Below are the code and all the weights of a small trained network. Each question names an input and a class and asks about switching units off, where a switched-off unit gives its printed mean instead of its output.

import numpy as np


def w(rows, s, z=0):
    codes = np.array(rows[::2]) - 128.0
    scale = np.full(codes.shape[1], s)
    scale[-1] = z or s
    return codes * scale


def f(y):
    return y / 2 * (1 + np.tanh(0.7978845608 * (y + 0.044715 * y**3)))


def log_softmax(a):
    a = a - a.max(-1, keepdims=True)
    return a - np.log(np.exp(a).sum(-1, keepdims=True))


def net(x, mask):
    res = np.array(x, float).reshape(1, 3) / 4 @ E
    y = f(res @ A[0][:, :-1].T + A[0][:, -1])
    res = res + np.where(mask, y, B[0][:, -1]) @ B[0][:, :-1]
    return log_softmax(res[-1] @ U[:, :-1].T + U[:, -1])


A, B = {}, {}
E = w([
[172,127,87,103,146,162,40,247,144,89,222],'x0',
[110,75,119,26,234,63,123,119,142,183,85],'x1',
[164,128,91,153,68,84,84,103,174,158,126],'x2',
],0.014)
A[0] = w([
[124,148,200,180,133,188,219,44,81,124,122,253],'neuron 1',
[99,121,150,153,137,75,156,91,192,218,106,159],'neuron 2',
[54,124,159,80,212,161,155,166,125,116,128,149],'neuron 3',
[120,162,203,161,101,157,132,56,91,98,83,153],'neuron 4',
[156,86,143,60,212,116,124,156,119,133,135,168],'neuron 5',
[133,121,123,101,123,25,143,99,159,223,95,176],'neuron 6',
[76,105,96,130,139,70,148,98,114,184,64,158],'neuron 7',
[175,102,91,75,239,71,31,160,147,184,180,190],'neuron 8',
[100,118,186,130,87,178,189,102,88,111,118,191],'neuron 9',
[115,92,71,136,96,74,142,63,163,134,96,172],'neuron 10',
[115,150,153,157,106,179,136,153,70,89,130,225],'neuron 11',
[100,115,113,1,241,176,154,174,119,90,115,232],'neuron 12',
],0.0093,0.0045)
B[0] = w([
[116,94,43,131,137,78,207,21,80,127,113,227],'neuron 1',
[243,161,32,2,134,180,136,80,110,85,112,186],'neuron 2',
[102,150,162,126,172,56,114,130,121,89,116,195],'neuron 3',
[97,140,60,112,117,87,166,60,180,198,133,193],'neuron 4',
[29,194,215,88,96,51,117,161,98,206,168,208],'neuron 5',
[202,193,113,58,183,128,116,96,32,45,29,200],'neuron 6',
[182,157,91,85,180,103,76,78,52,99,15,192],'neuron 7',
[174,122,165,138,63,144,32,176,50,203,110,252],'neuron 8',
[33,133,160,173,168,113,224,51,168,148,138,187],'neuron 9',
[134,157,27,74,92,202,104,138,155,71,41,176],'neuron 10',
[170,62,129,204,166,84,137,117,207,160,254,191],'neuron 11',
[66,197,234,155,196,18,130,148,99,112,80,246],'neuron 12',
],0.0092,0.019)
U = w([
[111,33,57,173,148,136,233,80,180,244,173,117],'0',
[96,150,221,86,168,110,86,177,95,235,114,115],'1',
[67,154,55,150,114,152,130,125,244,184,124,118],'2',
[29,120,176,154,248,49,198,99,160,95,130,110],'3',
[227,169,76,25,198,147,122,83,98,48,70,135],'4',
[238,70,130,240,140,249,56,222,212,68,197,186],'5',
[26,61,190,2,179,230,172,147,203,87,99,2],'6',
],0.0085,0.0097)

Each question gives the input, the list of numbers given to net, and the class t.
The units are the neurons (one row each of A and B). Each row of codes is followed by its name. A weight is (code - 128) times the scale printed after its matrix; where a second scale follows, it is the last column's (A, B and U).
mask holds one flag per neuron, in row order. A switched-off neuron (its flag False) gives its mean, the last column of its row in B, instead of its output. The means were averaged over made-up inputs and are rounded, as every weight is.
A unit's drop is (log p(t) with every unit on - log p(t) with that unit switched off) / (log p(t) with every unit on - log p(t) with every unit switched off).
The circuit of an input: a set's keep is (log p(t) with only the set's units on - log p(t) with every unit switched off) / (log p(t) with every unit on - log p(t) with every unit switched off). Starting from all 12 units, units are removed one at a time, each time the one whose removal leaves the highest keep (on an exact tie, the one counted first), for as long as the keep stays at least 0.8.
circuit, biggest first: the units of the circuit, biggest drop first
top k neurons: the k neurons with the biggest drops, biggest first
drop when u is switched off: that unit's drop, to one decimal
input [1,4,-8], class 1: circuit, biggest first	neuron 5
input [2,4,4], class 1: top 2 neurons	neuron 8; neuron 1
input [-6,6,-7], class 4: top 3 neurons	neuron 2; neuron 7; neuron 6
input [2,3,-7], class 1: top 2 neurons	neuron 1; neuron 5
input [4,1,-8], class 1: top 3 neurons	neuron 1; neuron 5; neuron 9
input [3,-1,3], class 5: top 2 neurons	neuron 12; neuron 5
input [-1,0,-2], class 3: drop when neuron 8 is switched off	0.4
input [4,-6,4], class 5: drop when neuron 12 is switched off	0.0
input [-1,-2,-3], class 0: circuit, biggest first	neuron 12; neuron 6
input [4,-2,-7], class 3: drop when neuron 10 is switched off	0.0
input [-7,1,-5], class 4: drop when neuron 2 is switched off	0.2
input [7,-4,-7], class 3: top 2 neurons	neuron 12; neuron 8
